[-2.26, -5.83, 1.47, -3.35] | -2.26, -3.35

[-3.52, 6.01, 1.70, -0.83, 2.36, -1.90, -0.44] | -3.52, -0.44

[[3.56, -4.98, 4.13, -2.22],
 [2.42, -0.97, -1.12, 3.59],
 [-4.74, 2.94, -4.20, 1.30]] | 3.56, 1.30

[0.74, 4.11, 3.19, 5.00, 0.48, 2.53, -5.05] | 0.74, -5.05

[[2.45, 5.52, 0.00, 2.27, -1.90],
 [1.43, -1.83, 3.99, -1.97, -4.75],
 [-0.39, -1.78, 0.44, 2.41, -2.12]] | 2.45, -2.12

[[-0.41, 1.41, 3.80, 0.01, -4.66, -1.04],
 [-0.48, 0.49, 2.97, -1.70, -5.10, 0.33],
 [-0.57, 0.57, 2.89, -1.68, -5.06, 0.43]] | -0.41, 0.43

[-1.92, 1.08, -0.68, 3.95, 1.63, -5.27] | -1.92, -5.27
---
[[8 7 6 7 4 3]
 [7 3 3 8 5 1]
 [5 4 8 7 7 5]] ans = 6

[[ 361  339  521 -754  195]
 [  87  -71  438 -783  473]
 [-275   84  -15  388  364]] ans = 521

[[485 407 562 491 518 365]
 [326 465 595 249 543 225]
 [450 476 758 316 409 255]] ans = 562

[[410 403 486 409 557]
 [628 347 210 758 318]
 [436 761 751 371 479]] ans = 486

[[873 674 230 504 775 802 873]
 [577 109 350 605 614 256 728]
 [152 900 381 490 248 698 552]] ans = 230

[[9 7 6 5 1 5 4]
 [6 7 8 7 7 4 6]
 [7 5 5 6 5 8 6]] ans = 6

[[5095 4994 5274 5070 4743 4106]
 [4823 5015 5323 4844 4717 3403]
 [4972 3219 3127 7854 5744 3421]] ans = 5274
---
array([-38,  49,  11,  12]) | -38
array([  8, -43,  38, -31, -49]) | 8
array([ 500, -850, -178,  238, -324]) | 500
array([156,  86,  41, 240, 131,  63]) | 156
array([8068, 4560, 6707, 5941, 5488, 6139, 2079]) | 8068
array([44, 67, 47, 39, 96, 12]) | 44
---
[ -7.147  -1.627  12.639 -13.412] => 12.639

[[  3.20   4.52  -9.35  -0.62 -14.35]
 [ -6.19  14.33 -15.88   3.54  -2.97]
 [  2.87   5.49 -10.23  -0.30 -14.08]] => -9.35

[[ -0.06 -12.48   9.42   4.07]
 [ -1.49 -16.96   8.18   8.80]
 [ -7.76 -14.75  -8.27  19.17]] => 9.42

[[  3.0  -3.5  -5.4   2.6  -1.5]
 [ 12.2 -18.3  -3.8   8.5   6.1]
 [ 15.7 -13.6  -2.3  13.1  -1.6]] => -5.4

[[  7.3 -14.1  -8.7   1.6 -20.1  15.5  -1.4]
 [ -4.1  -7.6  -9.3 -14.6 -13.7 -20.0  21.8]
 [  2.1  -7.8  -2.7 -15.4  12.5   5.2   5.4]] => -8.7

[  9.6 -10.5   9.9 -12.3   2.7] => 9.9

[[ 108.4   54.4   32.5  -77.7]
 [  76.0   16.5    0.0 -117.1]] => 32.5

[ -65.26  137.10 -169.88 -162.04  -94.56] => -169.88
---
[[ 19 197 154 218 177]
 [ 26 201 173 216 116]
 [184 152 118 177 157]] yields 218, 19

[[314 396 736 452 925]
 [539 338 506 477  14]] yields 925, 14

[ -5 -15 -45  14  47  -2] yields 47, -45

[310 410 371 355 208 790] yields 790, 208

[[74 67 34 61]
 [18 28 54 58]] yields 74, 18

[7408 5023 2714 9530 1927 7547] yields 9530, 1927

[167 227  61 106 108  29] yields 227, 29

[[3 3 7 2 3]
 [2 3 8 1 3]
 [7 3 5 9 3]] yields 9, 1
---
array([[49, 40, 51, 71],
       [48, 41, 53, 74],
       [17, 85, 30, 78]]) => 71, 17

array([ 667, -113, -638, -157,   -4, -192,   94]) => 94, 667

array([643, 542, 860, 560, 212, 368, 393]) => 393, 643

array([[7, 2, 5, 5, 7, 3],
       [2, 7, 4, 3, 6, 6],
       [7, 2, 5, 3, 3, 7]]) => 3, 7

array([-28, -30, -41,  43,  44,  -1]) => -1, -28

array([7, 0, 3, 6, 1, 3, 1]) => 1, 7

array([6, 4, 3, 6, 1, 7]) => 7, 6

array([[ 123, -151, -393,  -70,  685],
       [  40, -167, -221, -137,  404],
       [-227,  118, -575,  230, -639]]) => 685, -227

array([20, 11, 64, 31, 88, 54]) => 54, 20

array([2789, 9472, 2188, 5625]) => 5625, 2789
---
[[72 64 56 63  5 43]
 [89 16 29 33  4 73]
 [54 11  6 53 81 18]] Answer: 11

[[-35 -21  36  -6  -3  18  26]
 [ -1   5  10  11   9  12 -16]] Answer: 5

[[168 226 109 109]
 [ 64 102 143 238]
 [159 207 125 124]] Answer: 207

[7 1 0 2 2] Answer: 1

[8 6 1 2 6] Answer: 6

[ 69  52 112 127 249] Answer: 52
---
[[-6.31, -6.08, -3.38, 2.78, 0.01, -1.34, 2.56], [-2.98, 3.82, -0.81, 3.84, -1.19, -2.66, -5.25]] -3.38
[[2.72, 5.90, 2.70, -4.82], [-0.65, 3.90, 1.78, -6.26], [2.26, 5.56, 2.60, -4.97]] 1.78
[[3.33, 3.28, 3.21, 2.98, 2.35], [3.28, 1.90, 5.57, 1.95, 1.56], [2.17, 4.11, 3.71, 2.43, 1.87]] 5.57
[[-0.05, 0.10, 0.62, 0.04, -0.06, 4.74], [0.13, 0.27, -4.04, -0.14, 0.21, -0.51]] 0.62
[[-0.25, -0.86, 0.01, 0.22, -5.54], [-0.17, 4.90, 0.15, -0.15, -0.70]] 0.01
[[2.54, -2.01, 4.11, -2.78, -4.11, 0.25, 0.96], [0.98, 1.83, -3.67, 0.79, 2.91, 0.26, -1.70], [4.47, 5.85, -0.07, -1.23, 0.91, -0.06, -1.84]] -3.67
[[2.09, -1.63, -0.11, 4.07], [-0.79, -5.07, 0.93, -1.13], [2.03, -4.03, 2.82, 3.16]] 0.93
[[4.68, -2.88, -1.49, -1.69, -2.62, -0.59], [-1.53, -0.52, 0.03, 0.35, -1.58, -0.48]] -1.49
[[-0.56, -5.03, 2.46, 1.37, 0.57], [-0.41, 0.04, -0.20, -1.12, -2.13], [-1.10, -1.33, 1.58, 1.98, 0.73]] -0.20
[[0.42, 0.75, 1.74, 0.34, 1.48, -0.35, 1.33], [-0.12, 3.03, 3.46, -1.63, -4.61, 5.22, -0.16]] 1.74
